Below are the code and all the weights of a small trained network. Each question names an input and a target symbol and asks about switching units off, where a switched-off unit gives its printed mean instead of its output.

import numpy as np


def w(rows, s, z=0):
    codes = np.array(rows[::2]) - 128.0
    scale = np.full(codes.shape[1], s)
    scale[-1] = z or s
    return codes * scale


def norm(h):
    return h / np.sqrt((h * h).mean(-1, keepdims=True) + 1e-5)


def f(y):
    return y / 2 * (1 + np.tanh(0.7978845608 * (y + 0.044715 * y**3)))


def softmax(a):
    e = np.exp(a - a.max(-1, keepdims=True))
    return e / e.sum(-1, keepdims=True)


def log_softmax(a):
    a = a - a.max(-1, keepdims=True)
    return a - np.log(np.exp(a).sum(-1, keepdims=True))


def net(x, mask):
    ids = ['ΓΘΛΣΨΩαβεζξπτ'.index(c) for c in x.split()]
    T = len(ids)
    res = E[ids] + P[:T]
    u = 0
    for l in range(2):
        r = norm(res)
        for j in range(3):
            rows = slice(2 * j, 2 * j + 2)
            q, k, v = (r @ M[l][rows].T for M in (Q, K, V))
            z = softmax(np.where(np.tri(T) > 0, q @ k.T / 2**0.5, -1e9)) @ v
            o = O[l][rows]
            res = res + np.where(mask[u + j], z, o[:, -1]) @ o[:, :-1]
        u += 3
        y = f(norm(res) @ A[l][:, :-1].T + A[l][:, -1])
        res = res + np.where(mask[u : u + 4], y, B[l][:, -1]) @ B[l][:, :-1]
        u += 4
    return log_softmax(norm(res)[-1] @ U[:, :-1].T + U[:, -1])


Q, K, V, O, A, B = {}, {}, {}, {}, {}, {}
E = w([
[111,125,230,188,169,167,103,148,160,87],'Γ',
[167,202,148,115,214,95,163,135,94,167],'Θ',
[62,136,116,163,84,74,92,88,158,184],'Λ',
[162,148,142,133,112,156,136,109,111,127],'Σ',
[120,117,119,86,178,151,112,143,209,124],'Ψ',
[203,158,121,166,90,143,134,187,166,213],'Ω',
[254,119,96,154,195,170,140,132,156,188],'α',
[151,185,123,152,129,79,49,182,126,128],'β',
[124,101,64,135,158,202,75,87,116,119],'ε',
[152,156,86,66,56,125,163,155,127,171],'ζ',
[188,78,138,107,84,55,138,149,143,151],'ξ',
[202,74,174,78,204,164,133,148,91,94],'π',
[51,187,116,59,89,191,121,180,121,104],'τ',
],0.025)
P = w([
[215,1,79,84,17,116,115,224,71,93],'0',
[141,42,57,109,79,67,117,199,55,107],'1',
[125,83,84,102,81,70,105,188,61,139],'2',
[105,112,109,68,91,88,97,168,55,161],'3',
[84,113,105,64,100,92,69,177,52,160],'4',
[90,94,103,66,144,61,67,164,53,132],'5',
[139,55,116,51,113,32,78,170,81,144],'6',
],0.0059)
Q[0] = w([
[221,254,185,164,188,114,97,135,162,167],'0.h1',
[122,119,177,113,162,150,148,158,116,73],'0.h1',
[123,155,116,69,161,83,167,140,83,111],'0.h2',
[103,126,159,116,101,94,90,241,101,118],'0.h2',
[136,123,91,46,126,180,149,128,115,121],'0.h3',
[77,131,136,162,104,167,203,50,88,95],'0.h3',
],0.0085)
K[0] = w([
[220,189,230,150,216,79,57,154,140,251],'0.h1',
[163,82,210,125,235,219,121,135,141,47],'0.h1',
[33,156,72,150,172,121,127,130,77,136],'0.h2',
[61,212,137,232,181,129,55,90,56,153],'0.h2',
[86,166,61,82,122,232,158,87,85,187],'0.h3',
[214,144,115,99,26,177,254,138,227,49],'0.h3',
],0.0064)
V[0] = w([
[162,184,96,156,187,44,90,77,155,94],'0.h1',
[92,68,160,76,161,108,143,167,38,149],'0.h1',
[37,122,152,128,191,161,117,114,73,93],'0.h2',
[151,97,63,162,167,75,48,140,112,203],'0.h2',
[119,136,118,100,55,175,37,100,44,154],'0.h3',
[75,117,183,171,206,28,207,254,132,185],'0.h3',
],0.006)
O[0] = w([
[97,218,41,160,89,116,116,168,199,98,1],'0.h1',
[135,93,146,115,166,71,135,91,84,61,193],'0.h1',
[123,145,42,24,119,170,78,76,160,87,55],'0.h2',
[154,126,39,135,94,112,82,101,34,177,164],'0.h2',
[129,112,49,166,130,2,96,66,80,57,239],'0.h3',
[88,216,142,16,137,117,112,142,116,149,113],'0.h3',
],0.0072,0.0049)
A[0] = w([
[36,118,115,104,97,93,109,155,136,101,152],'0.n1',
[130,102,176,103,2,150,66,32,142,157,253],'0.n2',
[188,134,103,196,157,130,97,123,112,120,99],'0.n3',
[111,152,117,116,64,155,121,133,136,60,3],'0.n4',
],0.0087,0.0013)
B[0] = w([
[128,83,151,102,89,73,131,103,150,168,240],'0.n1',
[117,107,74,142,180,84,154,115,135,127,253],'0.n2',
[171,105,121,76,90,113,108,112,152,156,158],'0.n3',
[197,151,110,118,92,126,131,134,171,2,153],'0.n4',
],0.016,0.0042)
Q[1] = w([
[246,3,120,84,7,147,131,134,78,102],'1.h1',
[172,96,216,134,180,139,43,167,170,98],'1.h1',
[190,101,77,103,110,83,43,132,147,138],'1.h2',
[13,157,129,244,112,218,172,145,170,45],'1.h2',
[20,154,117,247,109,154,93,106,179,72],'1.h3',
[145,125,175,90,113,79,102,188,157,173],'1.h3',
],0.007)
K[1] = w([
[127,82,103,109,2,103,125,81,125,106],'1.h1',
[111,134,145,145,173,105,62,150,179,55],'1.h1',
[96,134,135,56,87,73,114,145,82,110],'1.h2',
[179,81,118,139,97,214,179,199,171,145],'1.h2',
[214,65,107,129,116,152,214,177,155,156],'1.h3',
[132,233,141,64,99,100,79,85,134,77],'1.h3',
],0.0091)
V[1] = w([
[178,134,170,156,157,100,157,202,37,102],'1.h1',
[92,153,3,106,159,140,131,88,99,126],'1.h1',
[186,221,98,168,148,115,124,184,139,69],'1.h2',
[99,93,149,175,248,101,108,112,184,146],'1.h2',
[113,181,118,138,45,77,72,161,183,77],'1.h3',
[160,190,71,50,84,124,173,99,124,113],'1.h3',
],0.0072)
O[1] = w([
[114,237,79,210,184,153,3,122,192,80,225],'1.h1',
[171,39,157,103,221,109,139,155,85,150,134],'1.h1',
[154,184,100,104,163,124,2,134,175,49,28],'1.h2',
[109,208,186,155,174,58,101,71,113,214,4],'1.h2',
[75,11,100,62,44,97,91,185,114,131,188],'1.h3',
[190,192,122,6,105,121,183,60,9,135,207],'1.h3',
],0.0077,0.0045)
A[1] = w([
[151,80,164,147,80,96,148,60,116,145,4],'1.n1',
[188,97,167,123,93,158,155,181,105,143,48],'1.n2',
[157,100,104,158,83,2,130,166,193,189,25],'1.n3',
[153,58,35,101,158,113,186,157,121,140,1],'1.n4',
],0.007,0.00095)
B[1] = w([
[114,154,64,202,134,164,99,5,138,126,166],'1.n1',
[32,140,88,99,134,189,217,156,63,90,163],'1.n2',
[124,120,231,80,163,134,148,87,105,108,236],'1.n3',
[106,209,161,126,107,177,98,100,243,88,254],'1.n4',
],0.013,0.0079)
U = w([
[40,246,130,193,115,189,159,141,157,29,94],'Γ',
[180,189,84,123,237,89,122,171,95,46,55],'Θ',
[75,131,51,224,94,56,153,99,114,173,178],'Λ',
[218,96,77,191,98,158,105,42,170,94,51],'Σ',
[46,122,192,89,162,227,56,152,220,136,143],'Ψ',
[91,100,131,152,84,171,168,234,119,229,177],'Ω',
[255,126,114,130,66,180,142,170,162,200,69],'α',
[204,209,87,65,152,73,58,178,104,113,72],'β',
[190,100,28,179,105,209,79,121,171,170,138],'ε',
[112,132,72,53,100,158,254,124,128,60,243],'ζ',
[128,96,177,117,140,57,195,75,80,172,130],'ξ',
[175,102,211,130,203,148,160,136,54,30,4],'π',
[131,105,82,96,39,77,84,209,123,54,142],'τ',
],0.0067,0.0029)

Each question gives the input, a string of symbols that net reads in full, and the target symbol t.
The units are the heads (2 rows each of Q, K, V and O) and the neurons (one row each of A and B). Each row of codes is followed by its name. A weight is (code - 128) times the scale printed after its matrix; where a second scale follows, it is the last column's (O, A, B and U).
mask holds one flag per unit, layer by layer, with each layer's heads first. A switched-off unit (its flag False) gives its mean, the last column of its rows in O or B, instead of its output. The means were averaged over made-up inputs and are rounded, as every weight is.
A unit's drop is (log p(t) with every unit on - log p(t) with that unit switched off) / (log p(t) with every unit on - log p(t) with every unit switched off).
The circuit of an input: a set's keep is (log p(t) with only the set's units on - log p(t) with every unit switched off) / (log p(t) with every unit on - log p(t) with every unit switched off). Starting from the 12 units with the biggest drops (on a tie, the unit counted first), units are removed one at a time, each time the one whose removal leaves the highest keep (on an exact tie, the one counted first), for as long as the keep stays at least 0.8.
units of the circuit, in order: the units of the circuit, biggest drop first
k most important neurons of layer l: the k neurons of layer l with the biggest drops, biggest first
heads that matter: for each layer, one digit per head in row order, 1 if its drop is at least 0.15 and else 0, layers parted by /
input τ Γ ζ ε ζ, target Σ: units of the circuit, in order -> (0.h3; 1.n1)
input ζ τ Λ ξ ζ Θ, target β: heads that matter -> 100 / 000
input Λ ξ Λ, target ξ: units of the circuit, in order -> (1.n3)
input τ Ψ Λ τ Ω, target ζ: heads that matter -> 000 / 000
input τ ζ ζ τ Ψ ξ, target ζ: units of the circuit, in order -> (0.n1; 1.n2; 1.h2)
input Σ ζ τ ζ ζ ζ π, target ζ: units of the circuit, in order -> (1.n2; 1.n3; 1.h2)
input τ Λ Ω, target ξ: heads that matter -> 000 / 010
input Ψ ζ β ζ, target τ: heads that matter -> 100 / 011
input ζ ζ ζ Λ τ, target τ: heads that matter -> 010 / 000
input τ ζ ζ ζ Θ τ Ω, target Ω: heads that matter -> 001 / 000
input ζ ζ ξ ε Ω Ψ, target Σ: 2 most important neurons of layer 1 -> (1.n1; 1.n2)
input Ψ Θ ξ Σ, target Σ: 2 most important neurons of layer 0 -> (0.n3; 0.n4)
input τ ζ ε π Γ Ψ Ω, target Ψ: units of the circuit, in order -> (1.n3; 1.h3; 0.h2)
input ζ ζ Ψ, target Ω: heads that matter -> 011 / 000
input ζ τ ζ ζ π, target ζ: units of the circuit, in order -> (1.n2; 1.h2)
input Θ ζ ζ ζ Λ, target ξ: units of the circuit, in order -> (1.n3; 1.n4)
input α Σ Ω, target Ω: units of the circuit, in order -> (1.n2; 0.h2)
input ζ Ω β ζ, target τ: units of the circuit, in order -> (1.h3; 1.h2)
input π ζ ζ ξ, target π: 2 most important neurons of layer 0 -> (0.n1; 0.n3)
input π ζ ζ Θ ζ, target β: heads that matter -> 000 / 010
input τ α ζ τ ζ ζ Γ, target Γ: heads that matter -> 100 / 100
input ζ Γ Ψ ε Σ, target Σ: heads that matter -> 001 / 000
input ζ ζ Ψ ξ Γ ξ ζ, target Ψ: units of the circuit, in order -> (1.h3; 1.n3)
input Γ Θ Γ π, target Ψ: 3 most important neurons of layer 0 -> (0.n4; 0.n2; 0.n3)
input Ψ Ω ζ, target Γ: 2 most important neurons of layer 0 -> (0.n1; 0.n3)
